The rows lie along a hidden order. The number after each row says roughly how far along it the row is, from 0 to 10. A new part has a new order.
[-19  15  12  -9  24 -10   4  -4   3  -7 -87 -10   9  -1 -29  21  19  16
 -15  -5  -8 -24 -14  -1 -13   8 -11  -7  15  18  -4 -49  -8  35 -23   2
  42 -14   2 -22  24  13 -26   4 -36 -23  -7 -27  11 -14  -7  23  42  40
  43  24  40  37  16 -28  17  46 -43 -15  38  11 -48  -3 -10 -24 -12  47
 -27   3  16   7 -17  64   3  12 -37   3  -2 -10 -14  50 -24  -1  -5  10
   3 -39] -> 9
[-20 -30   4 -40 -12   7 -54  28  16 -15  60 -14  -1   6  12  11  -8 -14
  -5  20  45  12   1  -7   7 -21  34   1 -15  -1 -20   8 -14   6  21 -10
 -23   3   7  11 -10  19   5   0  33  -8   9  -8   0  -7  -8   2 -43 -59
 -18 -14  38 -45 -12   5 -24 -84 -38  -6 -16 -10   9  14  -7   7  41   8
  -1   2   2   2 -33 -19  -8  -6  10  10 -30 -21  22 -38   3  -6  20   7
 -14  45] -> 2
[ 29   9  -9  12  -4 -39  26 -19 -14  50  10   1  -2  12  -9 -14  42  12
 -19 -21 -19 -21  60 -15  -5  29 -11   7  27  51   9 -22 -28  19   0  17
  -7 -11 -16  11  16  -6   3 -48  10  16  14  39  16   4 -10 -31 -15  -4
  -5  26 -44  48  10  21  27  10   9  18  58  10 -20  19 -23 -14   4 -44
  -6  15   0  14  64  44  -2  11  -2   7  -6  33 -10   4 -50   3 -24 -12
  10 -24] -> 8
[  1   9   1 -13  -6  -5   6  -9  -5  19 -46  -4  -2   5 -22   6  18  16
 -22 -12 -13 -19  17  -8  -6   2  -1   3  17  26   0 -21 -22  17 -13  10
   5 -13 -13 -12  16   0 -10 -19 -15  -6   8  -4  12   1  -4  -4  10  12
  13  21   2  24   7 -10  15  23 -44   0  43  10 -33   3  -5  -8  -5  19
 -25   7  13   5  17  55   2   9 -18  12   0   3 -11  41 -22   2  -9   2
   2 -37] -> 7
[  -4   11    3  -20   15   -1   30   -6   -3   -5  -70    2    5    2
  -27    7    2   24  -19  -10  -31  -22  -26   -5  -10    8    2   -2
   14   20    0  -44    7   17  -22   22   35  -16   -9  -24   28   -7
  -15   -1  -39   -9   -9  -29   11   -4    8   23   51   52   32   22
    6   48    8  -29   47   42  -41  -20   20    9  -64    1   -2  -27
  -20   53  -43   13   15    4   -3   47   12   11  -45  -24   15    4
  -13   71   -8   -1  -10    7    4 -100] -> 10
[ -6  11   4 -18   8   4  24  -8  -3   1 -69  -1   3   2 -28   8   3  22
 -16 -11 -52 -17 -21  -5  -6   2   5   0   8  17  -1 -33   3  18 -24  18
  45 -14 -12 -23  26  -4 -16  -7 -31  -7  -5 -23  11   0   7  12  43  37
  30  17   4  41   6 -23  17  45 -55 -17  34   6 -44  -5  -2 -24 -20  36
 -37  12  18   2   3  41  10  10 -35 -14  12  -2 -15  60  -7   0  -5   5
   2 -52] -> 9
[ 39  15 -13   6  -9 -17  27 -18 -14  62  23   5  -4  12  -2 -26  27  11
 -20 -19 -23 -12  51 -17  -1  17  12  10  22  45  13  -8 -23   8   6  15
 -19 -15 -22   7  22 -13   5 -50  14  21  19  37   8   9  -4 -12 -18  -1
   1  16 -49  33  -2  16  28  -8   0  10  44   9 -30  17 -13  -4  -7 -42
  -6  16  -1   8  62  30   3   9  -1  -2   0  31 -10  -9 -31   3 -26 -14
   8 -31] -> 7
[-26 -10  23 -29  25   1 -13  -1   9 -23 -95 -14  11 -18 -27  33  14  10
  -4   2  13 -26 -28   3 -11   9   5  -6   4   1 -14 -53   4  40 -28  -4
  41 -12  10 -26  23  17 -25  11 -39 -34 -12 -48   9 -14  -3  32  50  30
  50  12  40  25  15 -42 -11  35 -66 -19  21  10 -43  -8  -7 -26 -17  65
 -39  -4  29   7 -24  41  -3  13 -44  -3  -4 -25  -3  54 -17  -2  -6  14
  12 -37] -> 8
[-45 -25  23 -36   9   5 -63  19  19 -30 -44 -24  11  -1 -10  36 -13  -2
  -3  17  44  -2 -35  11  -4 -18  19  -3  -9 -23 -27 -12 -18  22  36 -19
  12  -1  18 -16   6  26 -15  32  -2 -35 -14 -31   6 -15 -14  23   5 -23
  19   3  55 -24   5 -20 -29 -18 -71 -13  -3  -2  -6  -3   0   0  47  42
 -25  -5  15   3 -48  35 -13   2 -14  24 -26 -43  18  12 -10  -2  25  18
  -7  21] -> 4
[ -1 -18   0 -15 -24 -12 -30   3   3   8  94  -4 -11  11  31   2   9 -15
  -4   1  26  24  34  -4   7 -15  17   3  -6   1  -5  44 -39 -16  31  -7
 -50   8  -7  30 -17   9  20 -23  52  15  13  26  -4   8 -14 -11 -52 -77
 -39 -14   2 -51 -17  32 -19 -76   7   7 -15 -10  66  12   0  25  58 -46
  26   5 -17   1  13 -16  -6  -2  34  18 -23 -17  16 -68  -2  -7  17 -12
 -20  51] -> 0

Next part:
[-16   5 -19 -18  -5  -2 -19 -13  16  -7   7   6  -7  18   6 -13   6 -15
  -9 -19   8  -6  -4   7  13 -11  -6  -1  49   8   1   9   3 -15  -9 -26
  14   5   6   7   3   0 -11  16  14 -10  27 -17  18   7  -9  -1  10 -13
  -1  51  16   1  -1   4   0  -2  31   1   3 -11  -2  -3 -10   5 -16  18
  -3  -1  11   1  -6  57   4  -5  -9   6 -14  -4 -17   0   9  -1  -5  19
  -8   6   3  14  -1 -36  15   6 -14   7 -12 -44   9  -6  22  10  40  57
 -22  13   4  26  35  -1  -4  17  -5  -4  50  -5  -4  39   3  -2] -> 5
[ 27   0  28  16  -3   7  86  -2 -53  -7   4 -11   1  -7 -14  24  -7   3
   1  10  -1   2 -41 -10  18  -7   4  -4 -20  21  13 -58 -10 -25  24  -4
 -12  -2 -25 -29   2  -5  20 -43   3  13 -11   0  -3   3  16   9   5  21
  -6 -12  -9   0   2  -3   0 -13  32  -8   0  16   3   0  -3  10   9  -1
   0  15  21  -2 -16  -5  -8   8  11 -21  -1  -1 -13  -4  -7   6   1 -31
   6 -26  23 -11  -6   8   9 -11  -1  -3  -3  20  -7 -14 -18   0 -25 -34
  -7 -23  -7 -16 -18   1  -9   6 -22  11 -22   6  17 -19  -3  15] -> 9
[ 17   6  19  11   3   3  78   8 -37  -9   6   5   2  12   4  16   2  -9
  30  -5 -11 -12 -22   5  16 -12   4 -21  -9   7  14 -44  -3 -16  44  -2
  10  12 -28 -20   5   6  15   0  18  10   8 -17  12   9  19   1 -13  13
  13  24  -4   7 -10 -12  -1 -26  36 -19  -5   7   9  -6 -23  13   8  17
  -5   4  20  -5  -6   0   9   6  12 -30 -14 -23 -27   1 -11   4  -4 -32
   1 -14  48 -30 -21 -39  13 -16 -18 -18  -5   4  18 -11 -21 -10  -5  10
  -9   3 -11 -20   6   2  -8  14 -37  16  -8  -1  13 -13   5  25] -> 10
[  7   3  11  -4  -8   2  69 -16 -32 -12   8  -1  -8  21  -9  -1   2  -8
   3 -18   2  -9 -47   7  31 -19   1  -6  29  22  15 -43  -5 -31  15 -31
  11   4 -19 -21   6   1   2 -17  20   1  25 -17  19  12   6  11   7   3
   0  34   8   1  -4   1   1 -15  77  -3   6   1   3 -11 -18  10 -10  18
  -4  11  31  -1 -24  53   8   2   1 -18 -13  -9 -33   0   5   2  -2  -2
  -6 -15  30   3 -10 -47  21  -3 -14   8 -21 -26   3 -10   3  12  18  32
 -31 -12  -3  10  23   0 -20  22 -31  25  45  -5  10  22  -3  16] -> 9
[-17   6 -18 -15  -2  -3 -21  -6  23  -5   7  13  -5  22   9 -17   9 -12
   1 -22   2  -7   1  10   8  -9  -3  -5  41   2   4  12   7 -10  -4 -19
  20   9   5   8   4   4 -12  32  17 -10  35 -19  16   8  -7  -2   6 -14
   2  45  16   1  -4   1   0  -3  29   0   4 -12   1  -5 -12   2 -15  23
  -5  -6   5   0  -5  47   8  -5  -6   4 -14  -8 -12   2   5  -2  -4  18
  -7  10  17   5  -8 -48   8   4 -14   3 -11 -38  15  -1  18   5  35  60
 -19  20   1  29  34   0   0  15  -7   4  48  -8  -6  27   5   2] -> 5
[ 14   4  12   5  -6   5  68  -4 -45 -13   8  -2  -2   9  -4  15   1 -14
  12 -12   0  -6 -35   2  26 -17   1 -14  11  18  16 -39  -3 -25  27 -17
  11   7 -18 -23   4  -1   8 -17  16   7   7 -19  14  10   9   5   0  11
   1  36   1   3  -3  -6   0 -20  47 -14   1   5   4  -3 -18  13   0  17
  -3   9  25  -3 -15  21   2   5   6 -20 -14 -14 -30  -2  -3   5  -4 -21
  -3 -17  33  -9 -13 -43  18  -9 -15  -5 -10  -5   8 -21  -6   1   0  25
 -20  -3  -6  -8  14   0 -12  22 -33  11  15   1  11  11   1  20] -> 10
[-18   7 -15 -15  -1  -4 -31  -4  29  -3   6  15  -4  21  14 -19   9 -11
   2 -23   1  -9  12   9   5  -9  -4  -5  34  -1   1  24   8   1  -3 -13
  19  10   5  13   4   6 -14  43  16 -11  24 -18  17   6  -9  -5   4 -15
   7  46  13   3  -6   0  -1  -2  24  -1   0 -12   0  -4 -13   3 -13  20
  -5  -7   1   0   5  43  11  -6  -7   4 -12  -9 -13   2   4  -3  -5  19
  -4  14  12   1  -6 -44  11   3 -15   0  -8 -40  19   0  18   1  43  55
 -13  23   2  23  36   0  -1  10  -3  -1  50  -8  -6  27   7  -1] -> 5
[ -2  -3   4  10  11  -8 -53   3  29  15  -7   9   1  -1   8 -23   0  19
  -7   5 -10   1  43   0 -33  13   5  10 -20 -28 -16  40   2  18 -10  27
 -12  -5  -3  27  -2   4  -1  31 -10  -3  -5  27 -15  -9  -1  -2   1  -8
   3 -46  -3   2   0   4  -3  19 -38  15   0  -2   0  -3  10 -11   4 -17
   2  -6 -26   2   8 -28   6  -2   2  11  13  12  28   3  -4  -5   9  10
  10  17 -10  -9   6  49 -24   8  17   4   8  10  -3  32   4 -11   6 -35
  17   5   3  15 -12   2   3 -34  21   4 -24  -7  -7 -40   2 -12] -> 0

[  4   1   2  -8  21   0   0  14   4  20 -29 -10   1  -3  14  -5  -9  15
   7 -11 -19   6  -4   4   9  14   9  38   0 -10  -7 -11  -3   3  19  -4
   4   3  21   6  -6  24  29 -18 -13   4  34  14  14  -9  -3   1 -16  -4
  -3   9  10  22   2 -16  -5   7  30  -4  -8   3   2   9   0   0   0 -12
  -6 -16  21   2   1  15  -2  25  11 -12 -27 -32   7 -12 -28 -30 -11   2
 -13  -1   6  12   3  -4  13 -22  -3 -11  -1 -20 -13 -12 -10   4   7   0
  -8   1  -7  -1 -35   5  -3   4  -6  -2   3  -3  16   9   2  -9  -1  21
 -13  15  -6   7  -6  -6  -9 -23  17  34   9  12  10   5] -> 3
[ -9 -13   2   3  -7 -12   3  29  -5   7  20  26  21  -6  -9  -3  -1   9
  -7  16  -8   5  -4 -10   1 -11   9 -52  -3  -5  -4   6  -1 -18  -5  10
 -10  -4  -4  51  11 -14 -21  -4  11   3   1  -5  -7 -11  21   3  46 -18
   7 -10  -9  -5  -2   2  35   2 -19  -5   5  -2  -1  -5  13   7  23   7
 -11  -3 -28   1  -7  10   5 -16  17  16 -13  27  -6  14  18  30  11 -18
  15   1   4  -1   6   7  -8  -1  -2   9   4  -6   5  -5  14  -3   7  16
   5   1   3  14   8 -25 -10   8  -3 -14  -3  -4   3  -5  -2  21 -26 -26
  27 -10  29   4   4  -2  -1  -1   1  -3 -31  -3   3  19] -> 9
[ -2  -5  25  18  10  -4   8  46  -8  34 -24  37  61 -22 -30  -5 -15   2
   5  25 -24  21  10 -13   1  14  26 -25   8 -16   1  20 -13 -14 -24  15
 -12  -4  11  64   9   6   4 -16 -20   6  21  -7 -18 -20   4  12   7 -16
  18 -17 -10  10   0 -10  19  28 -46  12 -14   4   9 -11  21 -10  10  18
  47  -6 -12  -5  -5  14  -4 -11  15  15 -28   3 -14   4 -15  -9  10 -32
  13  -4   9   4 -58   6  -5  -3 -14  19 -24 -20   4 -21  37   0  24   4
  21  -7 -17  17   2 -37  -2  37  -1   7  -7  -8   3 -12 -15  -4  -8  11
  25 -23  16  16  -4  -2   7  -7 -19 -12 -12   8  -6  54] -> 10
[  5  -5 -12 -34 -16  -6   0 -27   6 -31  45   2 -24  22  21  -5   1  16
 -11 -11  -5 -21 -14  14   6 -28 -20   2 -10  23 -19 -18  13  17  36 -14
   5   2 -18 -26   3 -13 -28   7  23 -14   0  16  23  10   8 -18  25   1
 -15  17  13  -3  -1  -2  18 -23  56 -14  14  -9 -10  18 -16  19  18 -26
 -66  -2 -13  14  -9  10   6   7   1 -13  16  31   9   6  24   2  -5  21
  -7   1   6  13  55  -9   3 -10  34 -22  36  -3 -15  10 -34  -4 -27   8
 -20   8  25   1  14  22  -7 -43  -1 -10  -2  -2   2  10  16  33 -24 -29
  -8  36   6 -14  -5  -3 -13   1  37  38 -32  11  12 -31] -> 1
[  1 -25  -1  -1  -2 -11  -8   7   1 -20  23  -4 -12   4  -1  -3  -2   2
  -3  10   0   0 -14  -5   5 -15  -7 -34  -2   5 -14  -7   6 -12  41   0
  -5  -4 -16   6   3 -18 -21  15   8  -2 -12  -1  -2  -5  13  -3  28  -6
 -12  -6   4  -6   1   9  31 -13  13  14   2  -4   2 -10   9  11  41   7
 -31   4 -14  16  -3   8  -7 -14  14  12  -7  26  -8   0  13  42   8  -5
  13   5   2   1  27   0  -7  -8  10   6  17   6  -4  11 -27  -4 -13  10
   3   0  10  15  -6 -12 -16 -20   7 -24   5   9   2   0  10  13  -8 -34
   0   1  12 -17   1  -6  -1   0  19  28 -27 -13   1 -14] -> 7
[  5   1  -7 -19  23   7  -7  -9   8   4 -27 -30 -28   6  23   2 -16  16
   6 -23 -10  -2 -10   7   8   7  -3  43  -3  -1  -9 -15  11   6  51 -14
  10   5  13 -17 -10  16  24  -7  -7   1  21  15  19   5  -5  -4 -18   7
 -20  17  21  22   6 -14  -5  -7  58  -8  -4   2   0  15 -11   0  13 -15
 -33 -13  27  17   4  21  -8  43   6 -20 -22 -30   4 -21 -32 -24 -15  15
 -16   2   4  14  31 -12  15 -23  19 -20  12  -3 -12   2 -39   1 -11  -1
 -10   1   3  -2 -43  20  -7 -34   0 -15  10  10  19  12   9  -8   1  17
 -28  23 -14  -5  -7 -11  -7 -15  33  49   7   6   8 -25] -> 0
[ -9  22  -3   9   6  17   0  23  -6  49 -42  26  43 -16 -18 -10  -7  10
   7  11 -26 -12  22  -6   8  33  14   7   1 -25  -1   9 -18  -5 -33  11
   7  -1  24  46  -9  21  23 -30 -18  10  41   2  10 -22 -16   6 -14 -12
  29  -4  -4  27  -4 -20   5  34 -18   0  -9   7   3  11   7 -10   0  -9
  52 -26  -8 -20 -11  17  30  44  10   0 -24 -23   6   5 -10 -57  -9 -18
  -8  -8   5   5 -20   7   7   5  -3 -14 -37 -42  -5 -24  19   4  36   2
  -7   2 -16  -5 -24  -1   3  35  -5  22  -9 -19  12   0  -9 -16 -18  48
  15 -14  10  20 -10  -2 -13 -17 -15 -19   4  20   1  44] -> 6
[  6 -24   9  -5  31 -17  -9  12   5  -3 -22 -23 -19   1  -2   8 -19  10
   7  -1  -4   7 -10  -2   7   2  -3  25  11   1 -19  -9   5 -19  67   1
  -6   1   8  -2  -8  -3  15   9 -17  -2 -12   2  -9  -6   1   2 -10  -4
 -21   0  17   6  10   0  19 -22  25  25 -14  -2  10 -11   6  -4  49  15
 -24   1  14  29   8  10 -26  -4  11  -1 -34 -10  -7 -20 -32   5  -1   2
   4   6  -1  16  10  -1   4 -32  19   7   5  10 -11   1 -18  -2 -12   2
   6  -9   1  25 -47 -16 -18 -30  20 -30  16  21  14   3  16  -8   0 -15
 -17  13 -12  -5  -3 -13   5 -17  29  52  -1 -15  -5 -20] -> 5
[ 15 -30  21  -4 -16 -41  -4 -14   3 -68  54   5 -26  18  -2 -10  14  10
 -12  16  23   1 -27  10   1 -56 -21 -73  -9  18 -18 -24  16   0  59  -7
 -12  -5 -28 -50  10 -18 -37  39  28 -11 -16   7  -9  14  24 -25  29  10
 -33   0   3 -19   5  22  33 -41   6  22   3 -18  -7 -15  -2  30  30   4
 -47  20 -24   8   3   0  -5 -44  17  -4  24  50 -12  23   9  58  14  10
  11  13  -4   0  35  -7 -13  -8  12  10  36  29   2  29 -47  -6 -29   3
  -2  -3  17  -3  38 -19 -10 -26  -3 -20   3 -15  -6   1  15  19 -19 -49
  -2  18   2 -19  -1  -1 -10  -1  15  34 -15 -24  -4   5] -> 8
